Here is a tiny trained network, its code and every weight. The questions are about switching its units off for an input and a class, where a switched-off unit gives its printed mean instead of its output.

import numpy as np


def w(rows, s, z=0):
    codes = np.array(rows[::2]) - 128.0
    scale = np.full(codes.shape[1], s)
    scale[-1] = z or s
    return codes * scale


def f(y):
    return np.maximum(y, 0)


def log_softmax(a):
    a = a - a.max(-1, keepdims=True)
    return a - np.log(np.exp(a).sum(-1, keepdims=True))


def net(x, mask):
    res = np.array(x, float).reshape(1, 3) / 4 @ E
    y = f(res @ A[0][:, :-1].T + A[0][:, -1])
    res = res + np.where(mask, y, B[0][:, -1]) @ B[0][:, :-1]
    return log_softmax(res[-1] @ U[:, :-1].T + U[:, -1])


A, B = {}, {}
E = w([
[201,65,153,125,45,116,1],'x0',
[43,72,182,86,212,149,16],'x1',
[61,208,127,86,39,63,115],'x2',
],0.011)
A[0] = w([
[146,112,49,182,79,60,150,97],'N0',
[191,88,115,166,141,163,93,163],'N1',
[57,126,107,76,83,103,119,96],'N2',
[157,117,138,149,69,127,193,67],'N3',
[104,173,108,156,229,181,183,181],'N4',
[138,142,130,116,156,100,102,246],'N5',
[197,119,106,145,194,160,112,102],'N6',
[173,187,34,191,123,85,127,100],'N7',
[82,137,93,133,164,73,174,190],'N8',
[144,12,98,154,147,198,179,157],'N9',
[116,66,177,66,140,172,84,125],'N10',
[164,133,126,181,67,185,183,124],'N11',
[95,102,220,82,227,109,39,163],'N12',
[156,86,152,145,47,128,82,74],'N13',
[197,142,168,153,107,104,54,186],'N14',
[135,85,188,166,100,90,122,97],'N15',
[152,115,121,116,65,91,64,115],'N16',
[162,118,163,143,111,145,93,140],'N17',
[97,116,183,166,154,156,80,102],'N18',
[212,132,168,167,185,218,127,101],'N19',
[76,100,164,93,69,77,156,103],'N20',
[209,163,141,133,104,149,173,110],'N21',
[235,106,178,119,120,89,51,98],'N22',
[79,209,138,53,44,69,87,127],'N23',
[65,172,135,130,196,102,199,76],'N24',
[62,162,131,127,138,140,74,121],'N25',
[191,137,52,143,84,144,141,125],'N26',
[81,126,133,139,154,141,73,89],'N27',
[121,197,171,87,16,103,123,137],'N28',
[121,133,172,59,150,77,105,133],'N29',
[36,100,202,128,203,171,95,99],'N30',
[196,61,170,197,163,146,126,130],'N31',
[162,117,76,177,107,121,131,162],'N32',
[192,120,139,98,106,125,121,140],'N33',
],0.011,0.013)
B[0] = w([
[163,121,154,107,123,154,184,178],'N0',
[69,128,75,144,108,172,129,204],'N1',
[198,172,99,138,183,145,204,173],'N2',
[181,106,184,97,201,125,210,163],'N3',
[33,148,146,204,66,210,88,227],'N4',
[143,146,82,62,2,147,55,224],'N5',
[195,155,71,123,206,129,181,170],'N6',
[176,96,153,110,128,140,139,181],'N7',
[39,191,154,104,97,185,58,211],'N8',
[183,168,41,168,128,135,118,205],'N9',
[160,159,144,99,84,135,199,194],'N10',
[134,97,152,89,88,136,206,189],'N11',
[183,127,142,89,63,133,170,249],'N12',
[96,150,172,166,203,175,172,179],'N13',
[19,194,155,151,100,202,68,221],'N14',
[122,141,164,212,203,176,144,150],'N15',
[63,195,156,210,141,153,127,189],'N16',
[24,135,152,164,149,183,76,174],'N17',
[155,172,167,112,129,126,203,167],'N18',
[160,124,67,127,211,74,176,185],'N19',
[213,140,60,145,220,118,114,165],'N20',
[202,125,166,113,109,167,136,181],'N21',
[106,149,172,158,156,200,130,205],'N22',
[171,176,34,150,229,175,119,234],'N23',
[64,162,203,198,204,166,93,195],'N24',
[193,82,125,90,118,162,196,175],'N25',
[149,90,156,85,88,146,190,190],'N26',
[163,92,180,139,160,96,188,161],'N27',
[142,173,93,94,143,130,138,217],'N28',
[149,115,116,103,112,110,155,172],'N29',
[185,139,161,94,134,131,184,206],'N30',
[129,138,69,145,173,157,118,201],'N31',
[162,132,151,99,45,167,156,184],'N32',
[59,161,170,135,108,120,125,171],'N33',
],0.0079,0.016)
U = w([
[57,162,207,158,130,176,128,99],'0',
[154,154,23,114,171,147,151,116],'1',
[173,115,224,70,78,144,187,88],'2',
[87,143,91,82,9,155,86,254],'3',
[104,100,109,101,135,93,120,105],'4',
[128,50,156,129,116,128,103,114],'5',
[144,142,140,161,130,71,119,112],'6',
],0.015,0.011)

Each question gives the input, the list of numbers given to net, and the class t.
The units are the neurons (one row each of A and B). Each row of codes is followed by its name. A weight is (code - 128) times the scale printed after its matrix; where a second scale follows, it is the last column's (A, B and U).
mask holds one flag per neuron, in row order. A switched-off neuron (its flag False) gives its mean, the last column of its row in B, instead of its output. The means were averaged over made-up inputs and are rounded, as every weight is.
A unit's drop is (log p(t) with every unit on - log p(t) with that unit switched off) / (log p(t) with every unit on - log p(t) with every unit switched off).
The circuit of an input: a set's keep is (log p(t) with only the set's units on - log p(t) with every unit switched off) / (log p(t) with every unit on - log p(t) with every unit switched off). Starting from the 12 units with the biggest drops (on a tie, the unit counted first), units are removed one at a time, each time the one whose removal leaves the highest keep (on an exact tie, the one counted first), for as long as the keep stays at least 0.8.
units of the circuit, in order: the units of the circuit, biggest drop first
most important unit: the unit with the biggest drop
k most important neurons: the k neurons with the biggest drops, biggest first
drop when u is switched off: that unit's drop, to one decimal
input [-1,3,1], class 3: most important unit	N3
input [-5,-5,4], class 0: 3 most important neurons	[N24 N8 N12]
input [8,3,8], class 0: 2 most important neurons	[N14 N16]
input [-8,-1,-8], class 0: 2 most important neurons	[N4 N24]
input [2,6,-5], class 2: 2 most important neurons	[N12 N23]
input [-4,3,-5], class 1: 4 most important neurons	[N9 N14 N19 N6]
input [-2,6,-6], class 1: 4 most important neurons	[N9 N19 N31 N6]
input [-2,-2,-3], class 3: 2 most important neurons	[N23 N4]
input [-2,-4,1], class 2: 2 most important neurons	[N14 N1]
input [-4,5,-1], class 2: 2 most important neurons	[N30 N12]
input [3,0,0], class 3: 2 most important neurons	[N24 N3]
input [2,0,4], class 1: 2 most important neurons	[N23 N4]
input [6,-4,-6], class 0: 3 most important neurons	[N14 N23 N22]
input [-1,4,-4], class 1: most important unit	N9
input [-1,-3,0], class 3: 2 most important neurons	[N30 N12]
input [6,4,5], class 0: 2 most important neurons	[N14 N16]
input [2,4,4], class 1: drop when N20 is switched off	0.1
input [-2,-7,8], class 1: drop when N23 is switched off	3.7
input [3,8,-7], class 2: drop when N12 is switched off	1.3
input [-4,-6,8], class 1: units of the circuit, in order	[N23]
input [8,-4,8], class 0: drop when N14 is switched off	0.6
